The symbols move the points like this.
* | vu tu te ga ka
CM | NL CZ DN HP GD
SB | TB NH BB BD QH
JG | GD NG CZ DH LD
GD | CZ JG CM CR NG
ZB | CG CJ HF GD BD
QH | NH MH SB DN HF
SC | JD TP BP MH BL
FS | GB MS NT MC TN
CN | BH RP SQ HN DM
SN | GQ QQ DM SC BT
DM | RP GQ CN BP SN
CD | TN RM MS SF QG
TB | BB SB BL CJ NH
MS | FS TN GB NR CD
NR | MC PM NQ PF SF
QQ | SN BT GQ TP BZ
RC | HP CR JP MS DH
BP | RH JD HN NH SC
BB | BL TB TP ZB SB
HP | JP RC DJ FS CR
MH | QH HF NH NL CG
BH | SQ CN LF BZ RP
RP | CN DM BH RH GQ
ZM | BN FR SF LF RD
FR | ZM RD BN SQ TM
FP | GF MF PF GQ LF
QL | ZJ NT DH QG GB
MC | NQ NR MP TM PM
GQ | DM SN RP JD QQ
LD | NG DJ JG QL JP
BL | TP BB SC CG TB
JD | BP SC RH QH TP
RM | CD QG TN BN MP
MP | QG NQ RM FR MC
NH | SB QH TB BM MH
BD | CJ BM ZB NG DN
BM | BD DN CJ LD NL
MF | FP LF GF SN SQ
PM | NR SF MC GF BN
QG | RM MP CD ZM NQ
CR | RC DH HP TN ZJ
ZJ | DH QL CR RM NT
GB | NT FS QL NQ MS
CJ | ZB BD CG JG BM
SF | PM BN NR FP ZM
NL | DN CM BM JP CZ
RH | HN BP BZ SB JD
DH | CR ZJ RC CD QL
NG | JG LD GD ZJ DJ
DJ | LD JP NG NT HP
NQ | MP MC QG RD NR
JP | DJ HP LD GB RC
DN | BM NL BD DJ CM
CG | HF ZB MH CZ CJ
TM | RD PF FR CN GF
PF | TM GF RD RP FP
TN | MS CD FS PM RM
HN | BZ RH BT TB BP
BZ | BT HN QQ BB RH
TP | SC BL JD HF BB
LF | MF SQ FP QQ BH
HF | MH CG QH CM ZB
BT | QQ BZ SN BL HN
GF | PF FP TM DM MF
NT | QL GB ZJ MP FS
CZ | CM GD NL RC JG
BN | SF ZM PM MF FR
RD | FR TM ZM BH PF
SQ | LF BH MF BT CN

The rows follow the links: the fewer symbols apart two points are, the more alike their rows tend to be.

Each row is also shifted at random along 4 hidden directions that mean nothing.

Some points, each with a row of numbers:
FS: [ -92  -57  -37  -23    9    5  -24  -33   31   79    0  -14    7   33   25  -18   19   60  -68  -41   41  -13    9  -17  -31  -52  -17   26   35   44  -22    8   13   31   -8  -46   -2   -4  -39  -24  -28   71    0   82]
JG: [  11   18   16   24  -36   68   13  -28  -90   70   16  -68   17   27   72   65   59  -43  -91    2   48   -3    6   53   24  -29  -90  -96   66   46  -43   83   -6   70  -22   -4  -48   43  -20   83  -94  118   10   87]
ZJ: [   9  -25  -86  -41   25  -37  -18   11   61    4   -9   30   -1   72 -134  -85  -17   49    8  -63   24   50   30  -66   -7  -42   -5   74   -3   12  -50  -88    9   58   53  -88   50   32   49  -82   59   85  -15   39]
CR: [-211  -39  -24   12  -27   60   -7  -33  -66  -38   16    2   40   69  -60   43  -14   -1   -3   14   63  120   30  -19  107   31  -90  -75   12   62  -73  -21  -37   93  -36  -77  -12   81   64   53  -62   62    0   32]
DN: [ 153   39  -10   17  -73   77   85  -11  -54  -17   15  -47   49  -15  -34   42  -29  -23   -3   40   69  -86   26    1  144   65  -71  -77   34  -36  -55  208  -39   33  -31  131 -121 -103   94   78 -113   57   76   27]
QQ: [ 222   63   22  -17  -12  -18  -17 -107   12   29    6   14    4   32   62   76   43  -26  -12   62    5 -105   45   69  -57   54  -35  150    9  -49  -58   57  -36  -35  105   14  -36 -101  -85 -206   32  -84    4  -11]
ZB: [-304   27   34   27  -57   23  -23  -16 -133  -39   37   31  -72   71   24   97   57 -133  -11   46   44  110    6   65   52   31  -89   35   11   42  -83   -9 -100   53   62  -95   73  121   98  -13   22   37  -52   12]
RP: [ 168   -4   24  -62  -28    3    8  -30   51   30   14  -49    3  -62    6   23   17   41   39   25   26  -65   51  -19   -8   93   44   62  -32  -67   31   73  -36  -16   29   78  -52  -63  -47  -31   -9  -64   19  -46]
NL: [ 401   50  -65  -21   20  -18   48   67   63  -10  -17   17  -18   18  -80  -91  -33    2   -4  -47   -4  -83   10  -54   37  -23   20   66   21  -44    7   34   18    1   13   36   -1  -57   80  -17   26   72   19   27]
GF: [ -42  -19   29   24   50  -45  -13   -3   18  -39  -17   30   31  -21   25  -11  -29   29   37    2  -88   37  -47    1  -59  -35   46  -63  -38   15   48 -113   54  -59  -47   -9   22   10  -80    0   18 -100   -7  -61]
GQ: [  89    9   29   42   -3   -4   30   43   85  -12  -26  -44  -40 -125   30  -53   -2   44   -3  -41  -61  -87   24   32  -16   17  111   -4    5  -25  115  -13   62  -78  -57  109  -36  -36  -60   52   -6  -83   25  -41]
LD: [ 256  -18  -25   24   63  -11   41  104  -19    5  -33   28   -9  -13   88  -74  -39    4  -70  -53  -50  -59 -117  -32  -22 -135   29  -86   31   47   74   14   63  -46 -100   17   17  -15    8  130  -30   64  -11   49]
BP: [ -46   32   34   17    6  -40   -1   83  -20  -47   -4   25  -47  -38   -9  -15   -5  -77   64   16  -56   27  -36    1  -22    4   53   -5  -48  -32   40  -37  -13  -53   22   19   68   47   41   33   63  -51  -33  -84]
RH: [  95   60   55   -4    4  -11  -15   -9  -69   -9   25    2   -3   -9   46   74   27  -92   59   75  -30   19  -32   25  -28   25   -9  -24  -48  -46  -25   33  -44  -33   49   14   21   12   -1  -11   21  -58  -17  -60]
SF: [ -43  -73  -19  -44   19  -24    9   39  109   41  -23  -55   30  -73  -45  -95  -43  106   39  -47   -6  -22   10  -68  -38  -16   94  -45  -41  -19   79   -8   53  -24  -51   59  -23  -13  -47   78  -24   -3   20  -12]
ZM: [-111  -61  -54  -47   20  -80  -31   -6  164   37  -30   54  -28  -28  -26  -89  -35  118  -13  -70    4 -125    2  -41  -85  -31   97  200   -2  -23   42  -27   33  -69   66    8   21 -116  -44 -172  113  -46   10   24]
FP: [-192    1   88    6  -26   68  -15 -119 -122   -4   39  -59   99   17   63  154   43  -24   48  114    5  138   11   54   15   81  -82 -166  -30   25  -59   11  -46   36  -32  -18  -65   72  -85   47  -97  -78    9  -67]
CN: [  99  -10   18  -96  -28    7  -27  -68   16   34   31  -57    5  -14   -4   46   59   12   72   38   66   25   75  -21  -22  122    4   82  -44  -54  -21   19  -76   31   76  -19  -11   12  -42  -74    9  -45  -13  -61]
BL: [-186   39   27   18  -90   47    5  -30  -22  -18   43  -40  -65  -12  -33   72   55  -69   16   20   65   34  119   63   73  125  -41   93   22  -30  -39   12  -74   54   62   11   -2   63   53  -35   10  -10   -6  -24]
RC: [-129  -37  -18   29   -1   46   40    9  -60  -71   -7   30   42   23  -26    5  -69   20   -4   14   21   52  -38  -34  110  -15  -50 -109   10   44  -31   48   -9   17  -87   22  -36  -20   84   94  -62   31   37   41]
MF: [-124    8   31  -37   -7  -32  -32  -73  -36   -9   16   26   64   30  -25   75  -14   -9   75   85    7   23  -17   -5  -43   66  -34   13  -56  -46  -83   26  -50   -2   76  -14  -11  -44  -30 -107   18  -86    9  -47]
NR: [-221  -29   -8  -90  -53   14  -26 -128   -2   58   31  -15  107   54  -79   82  -15   45   42   76  102   -7   40  -44   24   86  -82   41  -29  -49 -145  123  -72   68   91    8  -76 -104    2 -134  -33   -3   51   27]
NT: [ 384  -38  -62  -34   94  -19   22  100   92   57  -35  -42   33  -45  -38 -164  -33  112    0  -96  -45   -9  -38 -103  -47 -108   96 -113   -9   17  110  -60  101   -6 -114   21    4   25  -34  153  -30   89    4   22]
HN: [ -32   67   46   13  -28  -37   -1  -25  -46   -9    0   34    2    0   38   67    0  -76   32   70  -28  -76  -38   58  -32   15  -24   16  -32  -63  -51   92  -34  -54   81   69  -17  -78  -11  -77   29  -75   16  -38]

Where do the symbols, taken in turn from left to right, take each start?
Answers are names.
[  16   26    3    5   -9  -33   21   93   38  -58    0    3 -102  -70  -59  -62    9  -38   50  -36  -34   16   30  -10   27   35   91   64  -19  -38   76  -56   -5  -34    7   29   58   56   77   41   65  -26  -33  -60]
vu vu vu ga te tu: SB
[ 219  -33   13  -14   42    7   11  -38   53   26  -22  -25   62  -43   89   -6  -17   95  -16   -7  -24  -70  -30  -26  -56  -16   51  -25    0   15   69   17   35  -62  -76   39  -61  -89 -127    0  -50  -74   29  -17]
te vu ga ka ka vu: BH
[-304  -20  -31   15  -57   43   15  -46  -42  -10   16  -14   55   56 -100   42  -30   17   -3   21   73   46   40   -5  110   36  -99  -48   26   14  -99   65  -26   83   -9   -7  -66  -13   82   13  -66   56   46   59]
te tu ga vu: MS
[ -62   38   45   83  -35    6   21   11   62   -6  -14  -26   -8 -108   34   -8  -16   12  -12  -17  -64 -137   18   76   -3   18   60  -12   13  -37   74   63   62  -89  -51  149  -78  -91  -57   36  -25  -95   63  -29]
tu te vu ga ga vu: SB
[ 350   33  -36    8   36    9    9   41    4   59  -11  -47  -28   14   15  -51   41  -11  -62  -58   -5    7    4   -2  -28  -69   -7  -39   33   33   43  -50   44   31  -18  -51   27   78  -16   67  -14  109  -25   49]
ga ga vu: MS
[ 148   13   30 -103  -22    4   -7  -93  -16   41   33  -30   86   -3    0   85    6    4   94  115   60  -37   11  -37   -2  103  -35   15  -67  -95  -83  136  -78    7   92   60  -78 -104  -27  -79  -27  -71   31  -56]
vu tu vu ka te ga: QQ
[-104   78   58   65  -42  -39   16  -12  -13  -12  -16   41   23  -37   30   52  -41  -52    3   67  -55 -170  -57   78  -15   -3   -1   15   -2  -83  -22  148   17  -86   38  153  -67 -173  -10  -73   10 -106   74  -14]
tu ka ka: SC
[  47  -38    8  -18   51  -13  -51  -67   43   -3  -14   24    5   17   65   17   28   52  -16  -10  -30   44    5   16  -79  -12   21   54    1   40   29 -128   15  -28   -5  -93   22   22 -124  -92   34  -88  -31  -21]
te te vu ka ka tu: TM
[ -75   -6    1  -91  -24  -37  -41  -49   53   22   23    3   -9    4  -49   20   11    9   82   42   46   -3   40  -26  -44   89   22  144  -62  -71  -33   13  -63   -4  117  -11   24  -36    4 -139   72  -57  -20  -57]
vu tu ga ka: RH
[ 185  -29 -101  -49   54  -65  -10   53  114   35  -39   28    3   36 -118 -138  -51   86    3  -80   -1  -35   -9  -94  -47  -74   43   87   -1  -24    2  -51   42    9   34  -37   39  -40   33  -66   73   81   -3   45]
vu ga tu te: CD
[  47   26   52  -18  -14    9   12   41  -53  -28   25  -24  -29  -41    9   39   21  -77   70   52    0   28    2    5   28   69   25  -38  -50  -41   12   38  -48  -12   19   46    9   42   49   57    0  -32   -9  -81]
tu tu vu ga ga: NL
[ -65  -48  -51  -32   12  -12  -17    0   55   72  -19  -22    1   19  -29  -60    4   61  -48  -64   24   -2   24  -29  -41  -55    9   29   24   32    3  -42   37   41   -3  -53   16   22  -21  -14    7   93   -9   78]
tu ga te ka ga: TM
[  25  -62   27  -51  -10   49    5  -65   17   75   18 -121   72  -48   36   25   32   83    6   11   52   20   38  -28    0   52   20 -101  -15   15   28   60    5   40  -53   33  -79   11  -99   92 -106    7   25  -10]
ka ka te: FR
[-256  -42  -31  -42   -8  -12  -40  -71   11    3   12   12   72   62  -92   29  -28   45   59   37   45   67   23  -45    3   29  -50   18  -30  -12  -92  -13  -35   52   57  -61   -3  -25    8  -95   10   -9    8    6]
vu tu ga ka ga: DM
[  92   26  -28   31  -58   21   99   57   -9  -50   -8   33   16  -40  -56   -7  -83  -18    3   25   22 -140  -30  -19  137   17  -18  -24   15  -54  -37  215  -15  -26  -32  167  -91 -172  128   53  -43   14   72   16]
te vu tu ka ga ga: QL
[  59  -25   -2   15   76  -64  -21   11   68  -49  -37   61   18  -30   30  -47  -47   73    7  -23  -98  -24  -54   -9  -87  -70   78   10  -23   10   74 -102   62  -87  -41   -4   29  -53  -87  -50   50 -105    6  -33]
ga vu ga tu te: BZ
[-284   17   11  -24  -73  -14  -50 -100   53   25   27   -6  -58    6  -29   64   59    1    1   14   66  -44  121   59   -8  113  -10  238   10  -51  -54   -8  -66   24  138  -33    5  -25  -19 -212   81  -64   -6  -11]
ga vu vu ka ka: SC
[ -66    7   -2   38  -18    2   36   94  -53  -75   10   54  -58   -9  -12  -20  -38  -77    9   -1  -16   15  -49   -4   62   -7   13  -24    3    2   13   15  -14  -14  -23   25   45   27  122   82   20   26  -12  -15]
tu te ka ka ka tu: CZ
